Below are the code and all the weights of a small trained network. Each question names an input and a class and asks about switching units off, where a switched-off unit gives its printed mean instead of its output.

import numpy as np


def w(rows, s, z=0):
    codes = np.array(rows[::2]) - 128.0
    scale = np.full(codes.shape[1], s)
    scale[-1] = z or s
    return codes * scale


def norm(h):
    return h / np.sqrt((h * h).mean(-1, keepdims=True) + 1e-5)


def f(y):
    return y / 2 * (1 + np.tanh(0.7978845608 * (y + 0.044715 * y**3)))


def log_softmax(a):
    a = a - a.max(-1, keepdims=True)
    return a - np.log(np.exp(a).sum(-1, keepdims=True))


def net(x, mask):
    res = np.array(x, float).reshape(1, 5) / 4 @ E
    u = 0
    for l in range(4):
        y = f(norm(res) @ A[l][:, :-1].T + A[l][:, -1])
        res = res + np.where(mask[u : u + 9], y, B[l][:, -1]) @ B[l][:, :-1]
        u += 9
    return log_softmax(norm(res)[-1] @ U[:, :-1].T + U[:, -1])


A, B = {}, {}
E = w([
[82,196,41,135,83,169,173],'x0',
[90,165,131,255,147,139,62],'x1',
[95,184,92,93,202,94,97],'x2',
[146,168,91,140,155,42,176],'x3',
[237,123,115,195,25,44,45],'x4',
],0.0068)
A[0] = w([
[124,100,117,61,254,195,209,196],'0.n0',
[142,127,180,108,182,145,163,23],'0.n1',
[84,161,44,180,221,150,121,91],'0.n2',
[98,161,129,169,92,87,70,248],'0.n3',
[142,95,167,122,33,124,136,20],'0.n4',
[244,106,111,56,131,205,124,139],'0.n5',
[59,129,177,29,176,109,151,157],'0.n6',
[199,28,133,166,97,153,149,7],'0.n7',
[160,154,93,90,75,137,108,144],'0.n8',
],0.0074,0.0011)
B[0] = w([
[166,126,54,114,23,154,100,254],'0.n0',
[110,130,88,149,147,153,127,151],'0.n1',
[148,76,141,175,129,127,145,194],'0.n2',
[122,69,48,131,196,126,254,182],'0.n3',
[58,101,143,126,78,160,194,160],'0.n4',
[193,137,117,118,135,33,162,171],'0.n5',
[123,128,156,136,195,109,81,212],'0.n6',
[166,154,96,115,113,113,136,170],'0.n7',
[170,64,113,119,96,143,159,148],'0.n8',
],0.0075,0.0063)
A[1] = w([
[140,166,58,95,96,123,129,157],'1.n0',
[148,130,183,102,131,105,199,40],'1.n1',
[85,201,122,254,91,152,101,252],'1.n2',
[18,123,128,97,64,162,126,120],'1.n3',
[171,92,145,36,185,136,88,35],'1.n4',
[179,109,154,136,82,81,138,119],'1.n5',
[169,136,132,74,168,177,109,102],'1.n6',
[147,150,138,141,131,139,203,141],'1.n7',
[79,106,132,117,111,233,139,151],'1.n8',
],0.0097,0.0014)
B[1] = w([
[175,105,163,112,158,78,149,216],'1.n0',
[98,100,77,139,108,202,150,143],'1.n1',
[213,151,109,130,237,157,119,253],'1.n2',
[145,176,186,140,116,98,116,186],'1.n3',
[99,142,95,145,174,123,16,199],'1.n4',
[135,95,82,143,44,158,157,201],'1.n5',
[2,17,41,136,94,62,165,165],'1.n6',
[113,178,132,169,188,105,125,159],'1.n7',
[115,207,226,156,176,140,63,227],'1.n8',
],0.0074,0.0054)
A[2] = w([
[124,186,164,161,125,152,66,107],'2.n0',
[176,154,115,100,98,55,132,192],'2.n1',
[65,96,132,89,194,125,78,251],'2.n2',
[135,193,80,114,127,158,171,173],'2.n3',
[119,69,169,162,135,174,107,68],'2.n4',
[100,135,166,137,151,74,141,179],'2.n5',
[94,115,187,128,153,120,169,42],'2.n6',
[115,165,127,160,103,254,137,104],'2.n7',
[169,113,120,112,22,165,150,77],'2.n8',
],0.0095,0.0017)
B[2] = w([
[161,189,222,37,99,141,209,204],'2.n0',
[94,125,178,1,179,236,102,217],'2.n1',
[44,78,100,213,6,243,110,254],'2.n2',
[108,90,147,136,157,119,55,180],'2.n3',
[158,177,75,97,196,20,207,156],'2.n4',
[213,117,79,29,66,222,8,139],'2.n5',
[154,196,170,127,105,63,184,112],'2.n6',
[188,136,245,28,140,112,121,191],'2.n7',
[132,63,156,138,80,187,127,237],'2.n8',
],0.0055,0.0046)
A[3] = w([
[118,155,120,40,139,131,158,158],'3.n0',
[173,51,105,42,111,166,110,187],'3.n1',
[144,77,92,177,183,117,34,251],'3.n2',
[182,181,205,72,169,97,87,132],'3.n3',
[99,86,185,134,64,76,150,58],'3.n4',
[143,147,78,72,171,135,135,140],'3.n5',
[130,216,127,112,135,145,121,187],'3.n6',
[193,156,83,204,209,138,172,133],'3.n7',
[138,254,237,120,107,150,106,107],'3.n8',
],0.0097,0.0025)
B[3] = w([
[166,77,155,138,179,92,74,158],'3.n0',
[94,176,165,189,103,84,172,247],'3.n1',
[96,146,73,113,78,173,127,254],'3.n2',
[95,56,122,181,121,149,112,198],'3.n3',
[254,131,116,96,23,121,109,145],'3.n4',
[65,161,159,69,150,80,131,163],'3.n5',
[199,34,170,113,94,121,123,166],'3.n6',
[205,193,113,42,161,128,132,251],'3.n7',
[140,81,151,218,187,134,94,220],'3.n8',
],0.0099,0.0073)
U = w([
[171,119,145,153,4,128,206,60],'0',
[162,94,205,179,183,193,67,149],'1',
[191,210,41,68,165,168,107,226],'2',
[30,140,40,127,85,177,62,172],'3',
[76,132,165,69,150,54,107,1],'4',
],0.013,0.0019)

Each question gives the input, the list of numbers given to net, and the class t.
The units are the neurons (one row each of A and B). Each row of codes is followed by its name. A weight is (code - 128) times the scale printed after its matrix; where a second scale follows, it is the last column's (A, B and U).
mask holds one flag per neuron, layer by layer. A switched-off neuron (its flag False) gives its mean, the last column of its row in B, instead of its output. The means were averaged over made-up inputs and are rounded, as every weight is.
A unit's drop is (log p(t) with every unit on - log p(t) with that unit switched off) / (log p(t) with every unit on - log p(t) with every unit switched off).
The circuit of an input: a set's keep is (log p(t) with only the set's units on - log p(t) with every unit switched off) / (log p(t) with every unit on - log p(t) with every unit switched off). Starting from the 12 units with the biggest drops (on a tie, the unit counted first), units are removed one at a time, each time the one whose removal leaves the highest keep (on an exact tie, the one counted first), for as long as the keep stays at least 0.8.
circuit, biggest first: the units of the circuit, biggest drop first
most important unit: the unit with the biggest drop
top k neurons: the k neurons with the biggest drops, biggest first
top k neurons in layer l: the k neurons of layer l with the biggest drops, biggest first
drop of u: that unit's drop, to one decimal
input [-7,4,-5,6,0], class 2: most important unit	0.n0
input [-3,4,0,-6,7], class 0: top 4 neurons in layer 1	(1.n5 1.n4 1.n8 1.n7)
input [-5,2,2,7,5], class 2: circuit, biggest first	(0.n3 3.n7)
input [-5,-7,3,3,3], class 4: circuit, biggest first	(2.n1 3.n1 3.n5)
input [1,-1,0,5,-7], class 1: top 2 neurons	(1.n8 0.n3)
input [-1,-3,-2,4,-2], class 4: top 3 neurons	(0.n0 2.n1 0.n6)
input [-4,-1,-7,7,-6], class 3: top 4 neurons in layer 2	(2.n0 2.n7 2.n4 2.n6)
input [4,-4,-8,2,-6], class 1: top 2 neurons	(1.n8 3.n8)
input [5,-5,7,-5,-7], class 3: top 3 neurons	(1.n6 0.n6 2.n2)
input [-4,-8,-5,-6,-4], class 0: top 2 neurons	(0.n0 3.n1)
input [6,-5,2,-5,-7], class 1: top 2 neurons	(1.n8 1.n3)
input [4,-7,6,-2,-1], class 4: top 2 neurons in layer 0	(0.n0 0.n5)
input [-1,-4,-3,1,-5], class 3: top 2 neurons	(0.n6 1.n4)
input [-2,-4,3,1,4], class 0: circuit, biggest first	(3.n1)
input [7,-4,-2,6,-4], class 4: top 2 neurons	(3.n5 0.n4)
input [-1,-3,0,6,-6], class 3: top 2 neurons	(0.n6 2.n2)
input [8,8,-2,3,-5], class 1: top 2 neurons in layer 2	(2.n7 2.n0)
input [8,-7,-8,6,-7], class 1: top 3 neurons in layer 1	(1.n8 1.n3 1.n7)
input [5,-7,-1,-5,-1], class 0: top 3 neurons	(0.n5 2.n8 1.n2)
input [-1,0,-1,-8,2], class 0: most important unit	0.n5
input [-7,-8,-1,7,-3], class 3: top 2 neurons	(1.n4 0.n6)
input [-4,3,1,5,-7], class 3: top 2 neurons	(0.n6 0.n4)
input [3,-3,6,2,-1], class 4: top 2 neurons in layer 1	(1.n0 1.n8)
input [-7,8,8,2,-6], class 2: top 2 neurons in layer 1	(1.n2 1.n6)
input [7,1,-5,6,-3], class 1: top 2 neurons	(0.n5 0.n3)
input [-3,-4,-1,-3,-7], class 3: drop of 1.n6	0.3
input [-5,-1,-8,-7,0], class 0: most important unit	0.n5
input [-4,7,8,2,-1], class 2: drop of 3.n7	0.2
